Below is a small trained network, with its code and all its weights. Each question gives an input and a target symbol and asks what happens when units are switched off, that is, made to give their printed mean instead of their output.

import numpy as np


def w(rows, s, z=0):
    codes = np.array(rows[::2]) - 128.0
    scale = np.full(codes.shape[1], s)
    scale[-1] = z or s
    return codes * scale


def f(y):
    return y / 2 * (1 + np.tanh(0.7978845608 * (y + 0.044715 * y**3)))


def softmax(a):
    e = np.exp(a - a.max(-1, keepdims=True))
    return e / e.sum(-1, keepdims=True)


def log_softmax(a):
    a = a - a.max(-1, keepdims=True)
    return a - np.log(np.exp(a).sum(-1, keepdims=True))


def net(x, mask):
    ids = ['αγδεζηθμστψω'.index(c) for c in x.split()]
    T = len(ids)
    res = E[ids] + P[:T]
    u = 0
    for l in range(2):
        r = res
        for j in range(2):
            rows = slice(2 * j, 2 * j + 2)
            q, k, v = (r @ M[l][rows].T for M in (Q, K, V))
            z = softmax(np.where(np.tri(T) > 0, q @ k.T / 2**0.5, -1e9)) @ v
            o = O[l][rows]
            res = res + np.where(mask[u + j], z, o[:, -1]) @ o[:, :-1]
        u += 2
        y = f(res @ A[l][:, :-1].T + A[l][:, -1])
        res = res + np.where(mask[u : u + 8], y, B[l][:, -1]) @ B[l][:, :-1]
        u += 8
    return log_softmax(res[-1] @ U[:, :-1].T + U[:, -1])


Q, K, V, O, A, B = {}, {}, {}, {}, {}, {}
E = w([
[73,230,112],'α',
[132,248,123],'γ',
[137,194,66],'δ',
[78,118,94],'ε',
[121,85,70],'ζ',
[120,106,63],'η',
[88,120,107],'θ',
[61,114,154],'μ',
[97,210,72],'σ',
[126,113,58],'τ',
[52,231,120],'ψ',
[113,165,81],'ω',
],0.014)
P = w([
[133,136,6],'0',
[95,213,119],'1',
[97,217,122],'2',
[97,204,125],'3',
[125,241,132],'4',
[116,206,140],'5',
[120,221,153],'6',
[134,202,150],'7',
[102,215,170],'8',
[95,231,176],'9',
[108,223,176],'10',
[98,216,187],'11',
[94,199,191],'12',
[78,183,192],'13',
],0.012)
Q[0] = w([
[119,80,89],'L0H0',
[10,220,36],'L0H0',
[111,78,218],'L0H1',
[181,106,138],'L0H1',
],0.011)
K[0] = w([
[239,173,140],'L0H0',
[148,8,26],'L0H0',
[105,67,174],'L0H1',
[29,192,130],'L0H1',
],0.011)
V[0] = w([
[107,202,53],'L0H0',
[51,72,139],'L0H0',
[191,103,91],'L0H1',
[250,175,254],'L0H1',
],0.0085)
O[0] = w([
[19,178,120,251],'L0H0',
[219,57,180,122],'L0H0',
[150,156,42,102],'L0H1',
[44,2,121,47],'L0H1',
],0.0099,0.011)
A[0] = w([
[103,125,113,61],'L0N0',
[71,96,96,216],'L0N1',
[149,131,144,41],'L0N2',
[158,138,154,106],'L0N3',
[162,30,149,87],'L0N4',
[190,43,149,9],'L0N5',
[140,2,135,105],'L0N6',
[132,119,147,112],'L0N7',
],0.023,0.013)
B[0] = w([
[102,137,79,127],'L0N0',
[138,205,127,254],'L0N1',
[117,165,75,115],'L0N2',
[58,47,97,119],'L0N3',
[45,229,53,128],'L0N4',
[46,232,254,128],'L0N5',
[80,229,155,128],'L0N6',
[50,42,84,110],'L0N7',
],0.014,0.007)
Q[1] = w([
[153,188,149],'L1H0',
[15,97,139],'L1H0',
[121,254,240],'L1H1',
[54,126,196],'L1H1',
],0.0099)
K[1] = w([
[142,151,98],'L1H0',
[118,142,112],'L1H0',
[133,113,6],'L1H1',
[125,135,111],'L1H1',
],0.019)
V[1] = w([
[62,154,81],'L1H0',
[161,137,175],'L1H0',
[91,173,167],'L1H1',
[88,71,2],'L1H1',
],0.0078)
O[1] = w([
[105,124,91,251],'L1H0',
[137,152,159,103],'L1H0',
[66,89,72,204],'L1H1',
[111,189,5,127],'L1H1',
],0.014,0.015)
A[1] = w([
[125,194,149,143],'L1N0',
[172,152,141,166],'L1N1',
[150,154,110,179],'L1N2',
[153,131,107,153],'L1N3',
[216,151,163,13],'L1N4',
[248,76,93,1],'L1N5',
[79,166,91,202],'L1N6',
[168,164,170,169],'L1N7',
],0.015,0.0097)
B[1] = w([
[184,83,86,197],'L1N0',
[56,62,87,131],'L1N1',
[85,72,160,157],'L1N2',
[141,158,180,130],'L1N3',
[188,175,172,127],'L1N4',
[204,248,6,128],'L1N5',
[156,123,168,255],'L1N6',
[55,77,85,138],'L1N7',
],0.012,0.045)
U = w([
[119,98,43,240],'α',
[122,108,145,237],'γ',
[90,158,174,179],'δ',
[93,171,244,153],'ε',
[106,154,85,67],'ζ',
[193,109,119,84],'η',
[63,15,131,94],'θ',
[154,56,77,70],'μ',
[163,52,148,136],'σ',
[175,175,159,113],'τ',
[170,107,111,80],'ψ',
[6,158,17,2],'ω',
],0.011,0.0086)

Each question gives the input, a string of symbols that net reads in full, and the target symbol t.
The units are the heads (2 rows each of Q, K, V and O) and the neurons (one row each of A and B). Each row of codes is followed by its name. A weight is (code - 128) times the scale printed after its matrix; where a second scale follows, it is the last column's (O, A, B and U).
mask holds one flag per unit, layer by layer, with each layer's heads first. A switched-off unit (its flag False) gives its mean, the last column of its rows in O or B, instead of its output. The means were averaged over made-up inputs and are rounded, as every weight is.
A unit's drop is (log p(t) with every unit on - log p(t) with that unit switched off) / (log p(t) with every unit on - log p(t) with every unit switched off).
The circuit of an input: a set's keep is (log p(t) with only the set's units on - log p(t) with every unit switched off) / (log p(t) with every unit on - log p(t) with every unit switched off). Starting from the 12 units with the biggest drops (on a tie, the unit counted first), units are removed one at a time, each time the one whose removal leaves the highest keep (on an exact tie, the one counted first), for as long as the keep stays at least 0.8.
circuit, biggest first: the units of the circuit, biggest drop first
unit that matters most: the unit with the biggest drop
top k neurons: the k neurons with the biggest drops, biggest first
k most important neurons of layer l: the k neurons of layer l with the biggest drops, biggest first
which heads matter: for each layer, one digit per head in row order, 1 if its drop is at least 0.15 and else 0, layers parted by /
input μ ψ σ μ θ μ ζ, target θ: circuit, biggest first -> [L1H1 L1N6 L0H1]
input γ ω ψ ψ μ μ α θ ψ α θ τ ε, target ω: top neuron -> [L0N0]
input γ γ α σ ψ ω τ, target ω: which heads matter -> 10 / 11
input γ ζ θ μ, target ω: 2 most important neurons of layer 0 -> [L0N0 L0N1]
input μ σ ζ ζ ψ γ γ ψ γ μ ζ η, target θ: circuit, biggest first -> [L1H1 L0H1]
input μ θ α τ γ ω γ ω δ θ η θ, target θ: top 2 neurons -> [L1N7 L1N6]
input ζ θ θ μ ψ σ γ γ δ ω μ ε α, target α: 3 most important neurons of layer 1 -> [L1N0 L1N7 L1N6]
input ψ δ γ η μ ω θ μ, target ε: circuit, biggest first -> [L1N0 L0H1 L1H1]
input ζ ζ ψ ε δ ε γ, target α: circuit, biggest first -> [L1H1 L1N0]
input ζ η μ ε δ ζ ψ, target α: top 3 neurons -> [L1N0 L1N7 L1N1]
input μ η ζ ω τ μ ε μ η μ σ μ μ ψ, target θ: top 3 neurons -> [L1N7 L1N6 L0N0]
input γ ε μ ω α μ ε ε, target ω: circuit, biggest first -> [L0H0 L1H1 L1N0 L0N0]
input δ τ ε μ γ, target α: circuit, biggest first -> [L1N0 L0H0]
input μ μ ψ ψ θ σ θ δ, target θ: 4 most important neurons of layer 1 -> [L1N6 L1N7 L1N1 L1N0]
input μ α α μ μ θ, target θ: top 3 neurons -> [L1N6 L1N7 L0N0]
input δ ψ γ τ γ δ ε μ μ ψ, target α: circuit, biggest first -> [L1N0 L1N6 L0H0 L1H1]
input μ ψ μ α ω μ δ δ μ ψ, target θ: unit that matters most -> L0H0
input γ ω μ θ ψ γ ω, target ω: circuit, biggest first -> [L0H0 L1H1 L0N0]
input μ ω τ μ τ, target θ: 4 most important neurons of layer 1 -> [L1N7 L1N6 L1N1 L1N0]
input γ γ γ ω μ μ δ μ ε μ ω δ γ θ, target ω: circuit, biggest first -> [L0H0 L1H1 L0N0 L1N0]
input γ γ μ μ ψ μ μ γ μ, target ω: 3 most important neurons of layer 1 -> [L1N0 L1N2 L1N3]
input γ ε ζ μ γ τ, target ω: top 2 neurons -> [L1N0 L0N0]
input ψ μ μ, target ε: circuit, biggest first -> [L0H1 L1H1]
input μ ω σ μ α μ ψ μ ζ, target θ: top 4 neurons -> [L1N6 L1N7 L0N0 L1N1]
input μ η τ ζ τ α θ γ, target θ: circuit, biggest first -> [L1H1 L0H0 L1N7 L1N1]
input γ α ζ γ μ α μ η α η δ ω μ γ, target ω: circuit, biggest first -> [L0H0 L1H1 L0N0 L0H1]
